Here is a tiny trained network, its code and every weight. The questions are about switching its units off for an input and a class, where a switched-off unit gives its printed mean instead of its output.

import numpy as np


def w(rows, s, z=0):
    codes = np.array(rows[::2]) - 128.0
    scale = np.full(codes.shape[1], s)
    scale[-1] = z or s
    return codes * scale


def norm(h):
    return h / np.sqrt((h * h).mean(-1, keepdims=True) + 1e-5)


def f(y):
    return np.maximum(y, 0)


def log_softmax(a):
    a = a - a.max(-1, keepdims=True)
    return a - np.log(np.exp(a).sum(-1, keepdims=True))


def net(x, mask):
    res = np.array(x, float).reshape(1, 6) / 4 @ E
    u = 0
    for l in range(2):
        y = f(norm(res) @ A[l][:, :-1].T + A[l][:, -1])
        res = res + np.where(mask[u : u + 7], y, B[l][:, -1]) @ B[l][:, :-1]
        u += 7
    return log_softmax(norm(res)[-1] @ U[:, :-1].T + U[:, -1])


A, B = {}, {}
E = w([
[132,134,125,128,128,133,128,125,136,131],'x0',
[128,25,228,184,160,54,140,115,254,120],'x1',
[88,182,63,150,134,40,142,186,181,116],'x2',
[100,29,17,161,158,87,106,32,81,57],'x3',
[212,174,173,128,37,57,123,86,102,65],'x4',
[102,145,139,104,142,136,60,171,152,48],'x5',
],0.007)
A[0] = w([
[107,173,176,133,135,122,158,194,168,175,120],'L0N0',
[191,94,96,145,96,72,221,103,77,213,45],'L0N1',
[127,135,131,102,139,138,28,192,145,1,42],'L0N2',
[165,151,132,162,97,116,146,76,108,80,53],'L0N3',
[66,190,58,157,109,47,139,192,178,102,2],'L0N4',
[94,218,102,102,113,182,122,101,94,142,76],'L0N5',
[154,81,183,96,121,218,71,99,96,89,65],'L0N6',
],0.0095,0.004)
B[0] = w([
[114,152,145,175,120,139,52,86,108,119,254],'L0N0',
[24,173,119,158,97,152,182,124,166,103,206],'L0N1',
[25,174,100,204,74,107,214,130,145,155,222],'L0N2',
[125,161,127,53,159,119,108,174,164,86,184],'L0N3',
[220,65,206,53,160,235,201,3,69,158,213],'L0N4',
[127,109,131,164,138,35,122,136,135,196,236],'L0N5',
[166,138,141,109,167,141,208,41,110,152,224],'L0N6',
],0.011,0.0061)
A[1] = w([
[147,167,176,88,111,146,91,197,134,151,111],'L1N0',
[88,97,105,155,200,121,97,132,113,174,230],'L1N1',
[115,98,119,153,135,98,116,71,97,129,160],'L1N2',
[190,163,142,124,64,51,160,140,112,66,73],'L1N3',
[116,64,40,128,131,110,128,111,97,43,3],'L1N4',
[148,80,193,182,137,96,109,119,160,111,154],'L1N5',
[141,166,74,103,77,149,106,149,10,149,33],'L1N6',
],0.013,0.002)
B[1] = w([
[186,98,134,216,125,116,65,73,146,130,176],'L1N0',
[126,154,102,54,74,173,103,135,136,9,255],'L1N1',
[157,226,170,114,101,116,106,175,113,168,244],'L1N2',
[87,98,67,80,162,236,63,121,138,83,224],'L1N3',
[186,147,231,215,125,139,61,119,173,216,212],'L1N4',
[135,141,28,98,156,61,175,185,72,145,230],'L1N5',
[134,55,135,122,176,40,180,180,199,97,224],'L1N6',
],0.011,0.007)
U = w([
[173,113,176,83,195,163,208,50,112,156,113],'0',
[158,141,175,231,130,129,55,117,141,170,131],'1',
[113,98,90,105,195,29,172,208,150,129,116],'2',
[95,171,125,109,135,133,126,94,134,126,245],'3',
[12,161,125,179,103,169,197,111,146,134,93],'4',
[106,100,106,58,126,210,69,133,133,85,147],'5',
[88,108,154,131,105,122,118,129,39,137,74],'6',
[75,9,163,125,66,104,87,150,43,130,50],'7',
],0.012,0.011)

Each question gives the input, the list of numbers given to net, and the class t.
The units are the neurons (one row each of A and B). Each row of codes is followed by its name. A weight is (code - 128) times the scale printed after its matrix; where a second scale follows, it is the last column's (A, B and U).
mask holds one flag per neuron, layer by layer. A switched-off neuron (its flag False) gives its mean, the last column of its row in B, instead of its output. The means were averaged over made-up inputs and are rounded, as every weight is.
A unit's drop is (log p(t) with every unit on - log p(t) with that unit switched off) / (log p(t) with every unit on - log p(t) with every unit switched off).
The circuit of an input: a set's keep is (log p(t) with only the set's units on - log p(t) with every unit switched off) / (log p(t) with every unit on - log p(t) with every unit switched off). Starting from the 12 units with the biggest drops (on a tie, the unit counted first), units are removed one at a time, each time the one whose removal leaves the highest keep (on an exact tie, the one counted first), for as long as the keep stays at least 0.8.
units of the circuit, in order: the units of the circuit, biggest drop first
unit that matters most: the unit with the biggest drop
k most important neurons: the k neurons with the biggest drops, biggest first
k most important neurons of layer l: the k neurons of layer l with the biggest drops, biggest first
input [1,2,7,3,8,5], class 5: unit that matters most -> L1N3
input [-2,-4,6,1,5,-3], class 0: 2 most important neurons -> L0N4, L1N1
input [-8,7,-5,8,0,-8], class 1: units of the circuit, in order -> L0N4, L1N2
input [2,-5,1,6,6,-3], class 1: 4 most important neurons -> L1N4, L1N1, L0N2, L1N5
input [4,4,-5,6,7,-7], class 4: 3 most important neurons -> L0N1, L0N4, L1N1
input [0,5,2,7,-1,8], class 4: 2 most important neurons of layer 1 -> L1N0, L1N5
input [-4,-6,1,-8,-2,-7], class 1: units of the circuit, in order -> L1N0, L0N6
input [-6,4,5,6,2,-7], class 4: 3 most important neurons -> L0N1, L1N0, L0N0
input [-6,8,-6,5,1,-6], class 2: 3 most important neurons -> L1N5, L0N4, L0N2
input [5,-8,0,7,0,-7], class 2: 2 most important neurons of layer 1 -> L1N6, L1N0
input [-6,-8,2,2,-7,3], class 2: 2 most important neurons -> L1N6, L1N3
input [-7,7,1,-6,6,8], class 4: 3 most important neurons of layer 0 -> L0N2, L0N5, L0N3
input [6,-4,8,7,-6,-8], class 0: 3 most important neurons -> L0N4, L0N2, L0N0
input [-2,3,0,7,7,-2], class 1: 2 most important neurons of layer 1 -> L1N4, L1N1
input [-2,-7,3,-7,7,-5], class 1: 3 most important neurons -> L1N0, L1N5, L1N1
input [-5,1,6,1,-3,-4], class 0: unit that matters most -> L0N4
input [-3,6,-4,-7,-8,-5], class 5: 2 most important neurons -> L1N1, L1N4
input [4,-2,-6,0,7,-3], class 5: 3 most important neurons -> L1N3, L0N3, L0N4
input [4,4,-1,8,8,6], class 1: 3 most important neurons of layer 1 -> L1N4, L1N1, L1N2
input [-5,6,-4,0,8,1], class 5: units of the circuit, in order -> L1N3
input [-2,-3,5,-6,-7,3], class 5: 3 most important neurons of layer 1 -> L1N1, L1N4, L1N2
input [-3,0,4,-7,-7,-1], class 1: units of the circuit, in order -> L1N0, L0N2
input [-5,-8,-3,3,0,-7], class 2: 2 most important neurons -> L1N6, L0N2
input [4,-1,-5,-8,2,0], class 1: 2 most important neurons -> L1N0, L0N4
input [2,3,6,-5,8,7], class 5: 2 most important neurons of layer 0 -> L0N1, L0N6
input [0,-3,-6,3,-8,-6], class 5: 2 most important neurons -> L1N1, L0N2
input [7,-7,-8,-1,7,1], class 0: units of the circuit, in order -> L0N6
input [-3,7,1,-1,8,6], class 5: 2 most important neurons -> L1N3, L0N5
input [-7,4,-4,7,-7,7], class 1: 3 most important neurons of layer 1 -> L1N4, L1N3, L1N2
